In the rows, zero is written as 128.
Each row is followed by its class number.
[127 196 191  96 159 111 136 136 140  80 118 142 143 109 154 121 124 152
 132 117 101 106 120  97 144 166  98  95 124 167 133 129 112 110 157 117
 155 115 148 158  82 121 137 141 129  98  92 150 125 103 138 147 156]	11
[113 126 161 159  99 127 106 119 106 185 110 156 104 122  74 156 121  91
 122 143 113 115 106 126  92  84  50  99 122 106 134  93 147 160 128 151
 117  79 150 132 131 103 100 106 160 156 151 123 183 139 117 136 138]	2
[108 139  77 111 121 140 129 150 171 130 123 109 145  92 133 157 103 117
 121 129 166 114  89 134 132 152 153 155 162  97 108  86  86 144 123 108
 117  96 109 120 102 151 123 103 133 140 111 109 209 147 128 170 138]	1
[ 97 174 128 128 181 102 125 138 139 140 142 122 146 100 126  95 108 118
 156 157 141 126 188 125 160 134 106  85 132  89 114 121 149 133 129 144
 141  61 156 127 114 121  97 118 142 112 101 148 127 109 106 187 131]	11
[164  99 144  17 115  96 142 165 172 123 126  96  84  99 118 126 110 118
 134 166 152 113 139 130 108 129 106  99 113 132 142 152 101 130 145 152
 117  59 153  99 132 145 115 170 140 113 128 141 131 141 100 190 117]	0
[154 120 172 132 123  99 114 143  88 140 133 172  92 115 131 131 118  85
 109  99 132  84  76 129 111  84 124 107 124 121 167 113 116 100 101 109
 117  74 125 109 102 126 119 131 148 141 126 134 161  92 132 103 147]	2
[151 152 212  45 125  96 132 157 154 117 124 135 117 116 168 113 144 135
 158 111 142 124 117  72  94 182  97 125 110 157 148 160 104  79 150 124
 146 156 162 151 113  87 123 144 140  80 105 145 127 107 165 154 156]	5
[155 180 161  95 170 128 143 134 155 111 152 129 219 135 139 127 127 124
 160 159 138 120 135  92 138 177  91  92 121  87 114 120 111 136 118 153
 121  94 138 128  91  92 107 150 117 121  87 150 109 146 105 217 173]	10
[159 133 147 109 159  96 124 137 117 128 137 163 114 150 134 134 108  92
 118 106  95 128 108 131 104 111 100 111 125 114 132 129 102 122 115 123
 103 135 190 128  96 153 141 120 159 102 125 140 138  88 113 159 147]	7
[168 161 112 112 139  57 102 150 105 119 112 148 125 144 145 165 115 148
 170  92 110 146 137 127 156 173 156 139 126 143 113 142 140 111 123 103
 154  87 162 164  86 129 160 110 137  65 128 123 121 120 101 107 165]	0
[120 173 148  99  81  80 113 125  90 141 102 162 130 106 129 142 111  87
 167 151 108 110  93 140 123 107  60 117 101  75 137  89 118 134 109 170
 149  44 179 139 151  91  90 113 191  83 180 167 147 115 121 142 136]	8
[204 191 194  48 147  61 154 146 116 109 134 120 132  85 144 150 167 159
 157 108 120  99 102 144 133 187 100 120  91 113 169 130 175  78 113 118
 185  70 145 129 102  44 100 118 133  96 124 161 160 125 150 162 166]	1
[135 169 179  69 136 100 109 169 103 139 152 138 116 131 142 139  95  94
 110  92 113  95 107  90 125 103 128 100  88 120 137 138  93  78 141 130
 154 103 160 139  83 148  95 159 159 103 137 188 129  95  97 110 135]	4
[ 97 188 130 119 145  99 102 169 176  85 117 129 113 147 118 113 102 170
 151 153 118 139 155  60 132 155 118  98 119  90  80 123 163 157 147 100
 131  92 112 116 138 163 115 165 111  85 118 160  70 132 159 125 170]	5
[154 147 140 115 155 130 119 137 160 105 133 104 163 115  94 163 108  98
 133 159 142 101 118 104 133 160  75 111 138 113 116  90 137 128 126 117
 138  65 116  69  83 125 115 139 123 131  99 120 176 134 128 164 102]	6
[101 117 103 164 101 112  76 103  82 231 107 146 139  97  98 167 122 104
  92 128  41 155 165 156 132  83 100  98  73  84 172 118 155 111 156 159
 150 106 174 116 149 125 108 127 146  99 133 125 138 129 124  89 140]	4
[129  81 139 163 149 154 161 172 168 124 113 129 138 146 126 123 121 147
 140  89 155 144  59 156 116 129 128 121 156 135 130 139 133 130 109  83
 108 107 118 161 120 147 100 139 110 149 112 118 131 145 127 208 161]	7
[146 155 188 100 119  58 138 128 132 101 144 155 154 122 193 136 115 161
 169  86 125 110  79 131 141 157  97 119  93 145 194 160  88  64 132 116
 164 128 128 141  75  85 143 121 184  96  85 142 134 123 150 132 201]	8
[132 134 125  88 104 111 129 135 108 135  99 172 128  83 144 164 139 126
 130 108 126 137  78 126 125 164 164 111 125 139 183 149 105 122 111 106
 130 118 129 134 110 124 121 128 113 118  89 123 122 154 145 140 182]	10
[157 165 189 101 140 119 156 146 119 107 123 153 191 110 175 108 130 124
 155 105 139 113 115  80 155 158 161 115 124 124 128 142  98  75  90 106
 176  85 129 160  71  83 136 128 159 100 100 136 137 105 130 133 182]	11
[184 177 158 100 162  87 154 133 123 121 124 125 104  83 154  81 107 159
 110 130 104 117 108 122 116 163 121 120 104 129 106 151 119 112 135  99
 140  68 120 109 119 116 148 142 178  59 101 143 117 138 187 142 171]	8
[135 166 155 136 182  78 116 163 135 128 145 117 123 128 116 141 133 131
 101  95 166 104 123 127 134 120 153 128 125 116 137 135  94  90 110 120
 103 117 135 118 107 133 132 187 104 108 146 148 175 109  90  94 142]	7
[ 99 133 140 136 129 153 166 166 132 109 149 131 125 146  98  83  99  93
 134 116 111 144  96 139 126 123 147 131 155 151 143 129 123 150 154  85
 121 101 146 172 121 131 111 129 175 113 104 136 169 146 188 202 127]	9
[144 219 146 152  91 115 117 181  64  95 124 145 178 111 112 141  91 116
 170 109 126 104 100 126 113 128  73 109  84  61 126  65 140 122 147 116
 159  46 164 123 110  92  93 141 184 119 143 176 192 127 111 122 159]	5
[160 166 156 143 158 107  94 205 141 119 121 162 104 108 148 160 116 132
 140  98 123 111 154  97 103 123 156 128 118 138 101 121  93 129 111 116
 134 110 149 111 119 119 142 121 151 102 174 115 133  92  98 110 157]	5
[115 161 219  56 151  83 154 153 114 105 124 168  97 132 133 103 107 115
 133 111  87 135 120  53 109 159  61  89  97 133 149 154 163  86 153  94
 155 130 158 156 131  98 137 152 171  79 110 149 123 130 187 133 171]	5
[131 184 146 163 183  94 133 174 114  96 164 122 122 110 185 138  98 141
 139 119 123 114 101 111 154 124 145 110 127 127 136 164 112 115  96  94
 163 140 113 110 106 138 114 111 128 114 128 167  82  79 126 177 182]	8
[151  92 135 160  78 138 113 167 147 135  69 128 128 140 103 154 123  95
 136 135 167 129  71 146 108 118 151 168 122 110  92  89  32 112 109 159
 143 121 175 163 149 117  76 125 139 138 164 145 107 120  59  95 127]	3
[158 112 193 100 171  96 136 146  92 170 121 154 115 112 168 113 137 103
 152  78  82 107  68  80 120 122 107 103 124 153 179 192 135  69  99 109
 148 141 151 133  71 112 150 120 171  93 103 140 104  96 134  88 189]	0
[159 170 125 129 131 127 170 191 108  62 161 140 191 120 110 102 105 129
 168 150 151 103  91 123 117 135 123 104 159  98 118  83 132 107 140 105
 102 103 124 124 102 122  94 142 161 158  92 165 228 104 148 170 132]	5
[151 178 209 112 163 149 173 158 105 100 130 137 171 104 144  94 138 142
 137 125  95 120 121 140 132 143 124 110 134 173 154 140 120  80 137 103
 155 100 156 153  59  98 140 150 159 100  83 139 147  88 157 157 148]	11
[106 217 143  88 207  63 110 157 143 109 181 132 145 117 181 132 128  84
 121  96 123  52 111 103 152 134  95  97 140 112 155 121 111 126 103 129
 122 108 155 118  54 164 178 148 150 115 129 198 160  94  96 152 134]	7
[135 188 147  85 170 133 107 136  64  83 149 126 138 140 157 117  85 108
  89 122 109 117 104 117 185 102 173  92 119 137 199 162 118  87 147 132
 157  85 195 127  99 150 134 122 110 115 104 187 131 100 130 150 146]	3
[192 164 163 122 172 121 103 148 162 111 166 101 207 112 130 128 149 112
 138 148 127 138 145 104 157 158  95 107 132 118  81  95 110 152 133 129
 125  84 179 117  90 108 135 117 132 122  94 139 114 123 113 170 133]	6
[134 122 129  62 147 163 144 161 178  96 142  93 183 121 123  72  99 174
 155 172 146 128 128  94 146 150 140  86 133 142 125 143 146 150 153 119
 127 108 113 116 105 181 109 167 104 145 102 152  86 171 110 151 130]	0
[192 161 173 116 165  86 101 129 107 149 137 108 107 129 155 125 114  90
 118  96 146  98 112 145 133 103 146 111 139 139 128 124  88 132 100 124
 103 100 179 149 111 130 149 140 151 121 124 156 116  87  79 110 149]	7
[157 162 166 109 153  62  95 140 117 131 150 159  63 108 141 148 122 115
 106 118 129  69 116 116 113  75 121  93 120 140 147 148 141 108 116 141
 125  63 117 108 107 120 127 134 158 139 160 148 173 100 130 101 119]	2
[139 138 145  98 142 104 110 162  93 170 138 134  97 147 146 154 101 137
 148  92 119 110 127 100 153 102 170 101 129 138 164 141 126 106 110 120
 144 151 116 107  95 136 129 115 126 137 157 141 139  80 131 115 154]	4
[132 163 125 121  85 113 131 130  57  98 130 137 173 129 100 130  89 120
  96 147  94 139  77 183 131 105  70 149  57  59 135  97 143  93 140 170
 153  20 188 126 160 122  80 150 152 136 146 161 110 165  62  96 149]	3
[174 140 157 101 128  89 106 179 128 133 172 145 122 152 158 160 117 126
 114  92 142 109 135 116 140 103 139 109 117 117 160 116  80 100 149 138
 108 145 154 127  95 138 115 129 125 130 152 171 179  70 109 156 132]	4
[141 127 112 146 120 129 142 195 152 149 154 140 179 140 158 105 102 187
 159 105  96 188 109 134 122 153 146 146 139  94 109 133 146 132 139  94
 125  95 146 192 132 118  86  94 178 100 107 120 155 155 178 161 159]	4
[ 91 181 145 149 166 152 130 176 132 123 177 135 160 141 117 127 103 123
 125 112 132 140 132  75 146 140 110 104 169  96 116 121 187 146 136 111
 135  62 120 139  99 132 112 104 125 114 144 135 165 160 108 164 155]	9
[122 182 151  64 166 165 113 164 130  70 132 102 155 134 122 128 120 117
 129 171 115 133 116  68 150 160 107  91 109  93 109 146 123 116 126 162
 163  91 165 124  93 134 115 131 115 115  87 165  93 158  87 163 155]	3
[141 149 137 131  95 137 114 167  72 144 128 144 125 106 100  87  95 111
 125 152  89 123 146 168 121  86 110 128  83  93 126  89 143 146 123 152
 112  61 184 107 177 128  94 136 173 124 150 144 113 129  70 114 181]	5
[ 95 113 165 109 135  88 153 132 135 150 150 116 127 137 126 117  94  96
 130 104 133 108  69 132 131 130 108 117 147 132 153 122 121 128 135  93
 123 107 131 158 135 135  94 127 128 110 117 157 144 122 172 212 162]	8
[155 148 210  46 114 131 154 113 130 116  98 132 129 113 114 162 131 122
 156  96 149  98  93 143 140 150 141 108 133 176 179 135 108 121 144 110
 181  87 134 131 112  75  99 124 121 136 123 138 153 117 148 186 194]	1
[145 147 144 170 153 151 163 170 159 108 145 103 166 125 133  88  98 147
 132 147 154 132  91 130 150 150 135 147 179 157  91 115  93 153 136  88
  86 142 126 158 134 150 109 119 145 153 113 125 166 113 141 167 105]	6
[137 209 112 143 113 135 112 158 103 136 112 178 192 141 114 118  98  90
 130 144 113  91 129 119 136 135 101 122  79  55 108  87  98 143 127 139
 107  46 160 136 135 110  91 138 198  86 133 175 145 167 100 131 150]	10
[155 112 161  90 143 102 120 142 196 133 105 104 115 124 111 138 115 111
 160 161 194 113 168 103 115 141  97  81 133 121  97 113 116 161 142 156
 142 120 140 138 133  97  73 139 128 140 121 157 131 107 107 198 122]	11
[130 179 150 149  85 138 122 162  68 126 127 142 174 122 110 124 114 103
 158 147 105 136  82 122 128  92  97 114 103  50 161 114 147 106 112 164
 162  67 164 134 132  82  66 141 162 137 145 167 120 118  95 111 166]	9
[132 128 129 133 138 145 113 142 152 111 110 114 171 157 115 179  98 154
 134 156 150 135 137  73 118 154  86  90 127 122 123 125 138 106 151 143
 149 126 147 104  84 143 139 124  71 147  86 120 128 106  80 187 158]	5
[ 94 161 158 127 153 160 122 156 142  93 172 129 129 139 168 124  85 104
  74 127 110 138 124  71 128  91 128  95 127 138 151 150  88 126 153 114
 121 150 147  83 102 181 124 157 108  90 136 157 114 106 112 153 136]	9
[137 149 156 153 110  83 107 105 126 133 115 165 115 104 103 133 115 133
 147 116 120  94  52 167 120  88  61 116 129 100 136 102 144 147 111 129
 118  55 125 123 162 151  93 106 166 164 165 132 116 121  68  28 172]	7
[169 133 141  85 140 121 123 138 147  87 119  75  88 109 131 125 117 131
 144 159 161 141  91 113 121 142  94  91 118 130 131 149 150 126 143 156
 162 112 130 101 126  99  89 165 100 134  95 159 106 140 124 181 146]	9
[159 113 197  98 166 134 133 200 175 115 193 140 124 157 161 105 136  85
 122 121 126 127 150  82 133 136  78 101 125 111 145 131 129 144 122 127
 119 139 158 100 117 120 108 109 125  87 153 163 112 104 104 232 166]	9
[102 183 129 135 163 161 145 156 172 126 151 109 145 109 181  96  82 142
 131 129 147 130  85 104 133 131 131 104 198 133 145 111  92 156 148 105
  92 128 129 121  95 174 111 110 105 105 120 147 172  84 161 227 149]	9
[115 177 122  94 148 116 140 178 130 109 174 147 172 162 139 104  82 123
 160  98 133 131 123 153 146 146 107 140 130  85 117 118 174 137 143  90
  90  75 124 151 110 130  83 137 190 112  96 143 166 142 176 198 140]	6
[135 127 189  78 129 132 183 159  86 100 151 168 145 142 150 132 114 130
 125 115  72 166 136  97 130 128 112 100 112 155 194 158 129  65 144 115
 154 157 138 147 102  65 131 148 174 104  71 131 135 116 196 165 174]	4
[ 76 200 130  67  90 112 115 111  65 158 144 121 148  91 100 154 107  69
 144 140 128 107 141 171 133  87  73 123  99 141 186  95 108 152 163 138
 144  72 201 105 108 138 111 104 174  85 148 172 177  97  92 116 133]	0
[128 118 162 102 128 107 154 148 120 131 124 163 135 171 122 117 132 136
 139 106  97 124  96 113 123 126 124 127 128 138 163 160 148  73 102 113
 135 123 142 132  90 114 135 138 161  84 122 139 145 135 144 107 169]	7
[172 152 171 146 130  89 155 133  74 117  59 150  80 123 141 173 156 130
 152 119 128  90  64 103 113 145 117 108 130 166 147 151 130  94  84 125
 189 105 134 158 118  40 147 121 137 150 120 136 148  96 159 131 138]	2
[168 159 150 118 124 124 121 143  88 149  89 156 126 103 107 142 116 116
 125 130  90  92 105 179 111 105  80 105  99  85 144 104 156 145  89 154
 126  36 161 116 151 126 114 135 157 133 167 132 115 116  56 118 162]	7
[134 176 147 130 161  99 115 150 110 129 182 125 164 142 147 134 150 123
 120 103 148 125 158 114 138 125 153 129 156 122 127 147  98 145 122 158
 105 155 174 146  89 129 163 144 122 139 140 160 136  95  77 140 149]	7
[148 141 196  60 112  61 175 145  80  91 151 141  95  73 135 104 175 137
 119 154  70 152  87 119 103 171  82 123  88 133 183 166 158  77 108 119
 152 134 147 141 117  82 147 156 172  78  82 150 118 157 187 106 141]	8
[151 178 130 115 124 127 142 172 160 128 124 102 153 118 125 113  99 135
 141 132 185  92 143 132 113 170 158 120 136  96  97  93 103 119 149 102
 128  71 139 137 109 149 104 161 128 128 101 162 167 126 101 169 124]	5
[145 178 221 116 144 120 196 118 107 117 130 156 160 107 149 129 146 120
 139 132  92 120 106 119 160 133 111 104 137 182 187 155 105  98 102 103
 146  84 156 129 123  64 127 122 160 132  82 135 103 107 159 184 173]	6
[130 139 150 125 142  94 114 137  47 122 132 118  95 134 129 126 104  38
 130 106 109 115 114 149 149  90 130 119  92 143 153 111 100  91 111  98
 140  84 208 130 120 129 157 142 141 104 108 146 128  77 121 158 117]	5
[121 175 143 123 163 128 105 137  82 157 121 143 130 112 119 173 106  83
  96  95 162  73  77 125 130 117 134  99 128 111 162 122  81 125 121 118
  78 119 119  81 108 177  95 160  54 127 152 147 171  67  90 165 148]	10
[162 182 189  96 187  86 106 113 140 164 157 124 124 105 128 120 116  80
 104 114 130  74 132 144 134  77 130  88 114 120 147 102  95 131 131 104
 120  69 179 101  98 154 110 136 130 121 146 178 174  64 133 150 120]	11
[ 73 170 104 183 138 123 143 164  72 156 140 140 168 131 110 111 107 131
 124  89 123 137 122 132 140 150 147 126 148  99 113 121 148 157 145  82
  97  99 117 154  94 153 145 130 145  66 135 133 184 126 160 126 146]	10
[121 148 129 175 121  64  98 126 133 166 104 146 136  96 102 173 115 127
 158 155 132 114 108 145 112  99  59  98 102  98 161  98 116 130 118 156
 136  80 153  98 132 103  83 101 155 108 139 151 136 102 112 136 146]	8
[135 146 219  98 145 129 189 158 112  70 149 177 165 134 118 115 148 143
 139 143  80 161  94 120 150 129 120 104 126 156 186 159 145  56 105  91
 139  93 121 126 103 100 112 134 143  91 114 136 118 129 175 143 175]	3
[110 148  91 137 120 127  94 193 115 153 117 141 108 128 137 169 120 144
 131 109 122 134 161  79 123 130 166 114 120  95 111 130  96 137 135 147
 128 171 127 110 117 152 102 130  98 104 168 145 126  80 120 153 121]	4
[185 145 232  79 121 113 176 165 126  89 100 172 142 128 156 144 164  84
 138 123  88 111  82 115 135 146  90 109 113 169 160 160  64  71 104  90
 128  73 168 116 129  64 130 156 194  66  84 136 136 104 170 159 156]	6
[164 148 121 132  85 116  59 153 118 163 128 138 150  78 109 173 132 102
 121 120  85 128 115 148 126 101  92 111  90  65  96  74  96 110 145 156
 108  62 130  88 117 144  72 146 128  89 158 133 156 108  93 121 167]	4
[188 152 218 110 141 122 134 152  98 128 134 136 155 135 167 148 138 154
 138  84 104 121 122  92 121 153 146 119 120 148 147 167 131  91 112 131
 156 149 147 142  72  68 133 121 149  84 120 134 134 104  97 105 190]	1
[146 176 140  68 171 150  99 148 132 138 108 107 132 112 101 136  91 162
 128 145 156 118 126 112 153 145 108  64 133 107 147 131 195 176 131 123
 127  81 117 128 155 150 124 125  97 190 135 122 119 169  93 143 159]	7
[152 137 160  83 155 140 118 162 159 131 147 117 166 126 152 121  98 148
 115 159 124 141 131  94 128 154  96  83 100 110 104 169 162 130 129 127
 156  68 146 107 116 158 101 136 125  97 130 155  86 179  81 186 152]	8
[107 133 122 122 162 171 104 167 116 117 132 133 161 137 139  94  88 156
 104 141  98 129 113  68 116 134 103  58 102 105  97 160 166 129 149 115
 140 110 148 122  73 192 136 112 138 102  84 129 139 147 109 106 118]	2
[141 157 166 102 178 127 121 150 112  72 144 104 137 119 127 112 115 116
 129 167 136 146 112 120 147 138 100  98 131 122 141 131 144 125 127 144
 125  93 162 136 148 117  97 134 113 113 117 152 130 127 117 137 100]	3
[157 152 159  66 156 127 116 167 158  95 151 114 159 121 147 110 122  78
 149 115 136 103  54 153 128 143  99 108 125 102 135 119 106  93 137 133
 105  61 155 169  71 137  85 148 165 116  75 176 166 141 138 222 127]	3
[151 133 177  99 105 115 122 149 144 148 129 115 174  72 129 138 134  87
 131 124 114  86  88 119  94  90  83  94 104  55 134  85  67 114 133 180
 129 102 164  96 109  77  71 157 180 115 128 172 178 110  97 125 181]	1
[146 196 117 112 143  65  75 135 114 116 155 112  66 143 168 148  85 138
 105  87 124 104 145 122 139 146 150 132 121 120  96 151 125 140 172 119
 158 102 146 130  98 157 141 115 142  60 136 177 127 113 130 132 159]	8
[155 139 137  38 121 136 136 126 193  71 126 111 164 125 130 165  93 120
 137 184 148 112 139  91 139 151 110  61 114 117 135 129 123 144 141 117
 133  90  96  79 114 145  83 136 109 125  80 147 115 131 134 252 150]	1
[ 99 126 147 141 104 138 122 145 125  98 120 157 156 122  95 143 125  80
 154 167  88 134  80 145 121 100  41 124 120  84 142  95 121 126 128 180
 140  93 167 143 147  95  79 111 187 142 141 144 151 147 106 124 131]	3
[144 155 179 106 146  95 137 169  94 126 125 119  87  93 186 145 125 158
 144 107 104 145 115  94 140 156 102 101 104 143 166 167 133  95 106 133
 165 132 133 134 125  72 126 139 139  89 121 135 132 119 132 134 161]	4
[171 131 201  60 174  82 124 116 131 123 147 120  74 138 112 150 118  70
 115 114 162  86 142  88 119 121 114  88 128 146 128 143 129 121 147 124
 130 152 140 138 135 132  92 166 105 124 154 179 142 101  81 112 109]	0
[112 211 112 104 154  54  90 155  74 137 142 131 123 133 128 159 118 126
 113  98 108 122 135 121 169 107 138  95  89 103 119 133 148  87 156 127
 148  79 146 125 100 161 107 185  97  88 163 204 118  80 136 143 128]	4
[ 84 144 142  88  76 163 137 165 119 125 129 138 185 123 107 111 103  81
 161 132  92  95  86 143 113 104  86 143  91  77 140  96  94 155 131 151
 165  70 186 123 128 101  77 110 224 127 131 158 145 153 103 130 166]	1
[163 152 200 102 172 126 101 121 100 166 134 131 121  97 110 123 116  97
 121 125 151  83 157 139 146  93 135  68 124 112 184 112 152 133 114 141
 132  45 172  99 123 126  79 127  88 133 162 151 181  77  77 155 113]	11
[139 128 144 106 132 199 128 175 145 117 155 108 126 145 152 127  70 140
 100  67 154 152 123 122 115 147 154 137 152 106 110 125 132 156 186  85
 116 153 115 156  95 140  89 114 125 122  88 126 151 145 146 212 200]	1
[157 155 190 145 142 111 131 160 114 112 127 150 136 117 155 104 105 182
 140 103 108 111  99 117 143 140 144 115 116 153 158 186  95  92 147 107
 158 118 114 113 122 113 143 139 173 121 117 125 104 132 137  70 194]	8
[130 119 142 135  90 131 135 153 134 128 134 116  98 174 121 132 102 147
 125  94 179 108  87 134  87 147 112 170 103 122 123 121 107 128 145 123
 124 118 137 174 111 115  96 117 123 151 122 123 177 143 129 187 111]	2
[150 173 135 115 122 127 105 149  79 132  65 141 114  99 150 127 119 140
 126 111  84 100  98  65 144 161 144 104 127 111  95 158 126  99 132 141
 150 104 126 125 116 127 134 122 138  68 146 135 125 106 117  97 162]	1
[154 181 212  75 159 135 159 153 143  90 130 172 153 113 157 128 103 144
 143 106  91  99 104  74 132 136 135 102 131 160 170 126 108  88 107 119
 138  78 132 124 105  62  80 113 152  90 100 135 116 134 143 181 208]	1
[148  97 186  89 149 107 111 144 159 140 126 103 113 132 106 113 113  85
 139 157 144 129 149  94 132 122 109  95  86 113 133 133 128 103 112 129
 142 109 151 125 141 107 118 167 129 134  99 135  95 137 107 153 159]	5
[123 171 108 139  83 150  95 142  62 153  96 148 147 125  83 128 103  79
 159 123 102 120 137 132 138 127 102 117  98  66 118 115 124 148 168 139
 149  80 174 136 117 141 100 139 174 113 146 160 147 145  82 119 139]	0
[155 153 189 111 163 130 168 134  90 112 118 114 147 117 165 109 104 135
 117 105  89 114  80  99 139 147 105  89 110 142 188 148 120  58 137 127
 175 122 153 124  78  87 132 125 130  99  87 165 110 113 163 188 176]	3
[185 200 206 112 138  96 151 155  98  93  97 111 125 118 141 111 136 161
 162 136 118 124 124  82 128 198 124 123 128 157 111 130 100  94 134 119
 152 151 162 175 108  79 176 151 130 103 119 136 142  86 146 131 144]	5
[129  92 141 145 134 188 146 158 163 156 111 117 195 165 115 143  93 122
  98  95 157 127 102 123 105 155 168 145 139 129 105 136  92 157 142  82
 123 131 143 150 119 162  98 121 108 126 105 115 137 120  98 181 162]	1
